Below are the code and all the weights of a small trained network. Each question names an input and a class and asks about switching units off, where a switched-off unit gives its printed mean instead of its output.

import numpy as np


def w(rows, s, z=0):
    codes = np.array(rows[::2]) - 128.0
    scale = np.full(codes.shape[1], s)
    scale[-1] = z or s
    return codes * scale


def f(y):
    return y / 2 * (1 + np.tanh(0.7978845608 * (y + 0.044715 * y**3)))


def log_softmax(a):
    a = a - a.max(-1, keepdims=True)
    return a - np.log(np.exp(a).sum(-1, keepdims=True))


def net(x, mask):
    res = np.array(x, float).reshape(1, 5) / 4 @ E
    y = f(res @ A[0][:, :-1].T + A[0][:, -1])
    res = res + np.where(mask, y, B[0][:, -1]) @ B[0][:, :-1]
    return log_softmax(res[-1] @ U[:, :-1].T + U[:, -1])


A, B = {}, {}
E = w([
[138,139,107,117,98,117,117,96,105,139,138,118],'x0',
[229,74,170,191,126,109,112,120,135,135,134,95],'x1',
[168,249,165,150,110,148,108,157,144,98,126,103],'x2',
[112,127,54,208,70,142,145,135,99,89,67,113],'x3',
[120,125,148,118,110,127,129,118,112,112,127,120],'x4',
],0.017)
A[0] = w([
[170,215,169,91,148,116,102,164,126,126,166,115,85],'neuron 0',
[201,42,135,181,116,145,109,104,122,113,134,113,92],'neuron 1',
[70,48,58,175,115,144,145,115,106,113,101,130,139],'neuron 2',
[137,225,118,214,100,155,120,150,103,92,78,117,17],'neuron 3',
[126,163,117,164,98,128,103,148,145,88,102,107,21],'neuron 4',
[118,188,157,94,147,143,123,107,152,105,139,147,254],'neuron 5',
[124,41,140,38,179,118,94,112,122,164,179,138,224],'neuron 6',
[103,88,91,168,89,97,151,145,126,103,103,134,121],'neuron 7',
[228,88,172,169,125,104,119,133,127,126,135,112,172],'neuron 8',
[253,137,212,166,136,114,85,123,146,127,179,109,68],'neuron 9',
[203,60,148,188,127,120,110,137,104,134,136,94,162],'neuron 10',
],0.013,0.005)
B[0] = w([
[105,240,192,140,151,213,78,109,168,115,115,127,199],'neuron 0',
[146,207,165,160,112,90,172,127,177,147,54,158,227],'neuron 1',
[115,115,123,92,179,152,69,163,78,133,45,99,235],'neuron 2',
[143,39,123,102,117,79,194,149,152,121,249,120,222],'neuron 3',
[136,82,104,139,126,99,181,124,141,160,140,174,171],'neuron 4',
[91,170,160,104,112,128,78,143,115,131,188,90,190],'neuron 5',
[146,63,108,129,94,90,207,127,153,121,238,139,254],'neuron 6',
[137,158,114,138,116,147,102,113,95,122,61,127,195],'neuron 7',
[179,43,121,226,121,123,157,117,84,120,81,120,238],'neuron 8',
[132,27,31,140,139,195,71,80,89,92,87,109,246],'neuron 9',
[161,158,164,164,116,114,161,82,154,140,66,178,237],'neuron 10',
],0.014,0.022)
U = w([
[43,88,105,41,131,47,184,179,115,146,254,118,225],'0',
[83,72,64,137,166,241,39,97,40,91,66,98,234],'1',
[158,64,148,192,97,82,206,64,176,122,191,166,122],'2',
[123,181,171,145,146,84,126,117,88,170,8,161,2],'3',
[81,218,210,138,135,206,51,77,176,118,179,120,58],'4',
],0.0082,0.0042)

Each question gives the input, the list of numbers given to net, and the class t.
The units are the neurons (one row each of A and B). Each row of codes is followed by its name. A weight is (code - 128) times the scale printed after its matrix; where a second scale follows, it is the last column's (A, B and U).
mask holds one flag per neuron, in row order. A switched-off neuron (its flag False) gives its mean, the last column of its row in B, instead of its output. The means were averaged over made-up inputs and are rounded, as every weight is.
A unit's drop is (log p(t) with every unit on - log p(t) with that unit switched off) / (log p(t) with every unit on - log p(t) with every unit switched off).
The circuit of an input: a set's keep is (log p(t) with only the set's units on - log p(t) with every unit switched off) / (log p(t) with every unit on - log p(t) with every unit switched off). Starting from all 11 units, units are removed one at a time, each time the one whose removal leaves the highest keep (on an exact tie, the one counted first), for as long as the keep stays at least 0.8.
circuit, biggest first: the units of the circuit, biggest drop first
k most important neurons: the k neurons with the biggest drops, biggest first
drop when u is switched off: that unit's drop, to one decimal
input [2,-2,-3,1,-2], class 1: circuit, biggest first	neuron 3
input [-7,7,-1,5,2], class 3: circuit, biggest first	neuron 1; neuron 6
input [-3,1,3,-6,-7], class 1: 2 most important neurons	neuron 9; neuron 1
input [-7,0,4,-2,-4], class 4: 3 most important neurons	neuron 0; neuron 2; neuron 8
input [-6,-2,1,8,5], class 0: 3 most important neurons	neuron 3; neuron 9; neuron 8
input [-7,0,-2,6,3], class 1: 2 most important neurons	neuron 2; neuron 10
input [-2,0,4,-1,-8], class 4: 2 most important neurons	neuron 2; neuron 0
input [-6,6,0,5,-7], class 3: 2 most important neurons	neuron 6; neuron 1
input [-8,0,8,-4,7], class 4: 2 most important neurons	neuron 0; neuron 5
input [-4,0,-3,1,3], class 1: 3 most important neurons	neuron 3; neuron 1; neuron 10
input [3,7,0,6,0], class 3: 2 most important neurons	neuron 6; neuron 1
input [5,4,1,-5,-7], class 1: 2 most important neurons	neuron 9; neuron 3
input [-8,7,4,-7,-3], class 1: drop when neuron 9 is switched off	1.6
input [-4,8,7,-7,3], class 1: circuit, biggest first	neuron 9
input [-2,3,5,-2,-5], class 1: drop when neuron 9 is switched off	0.5
input [-2,-6,7,-6,-2], class 4: drop when neuron 2 is switched off	0.0
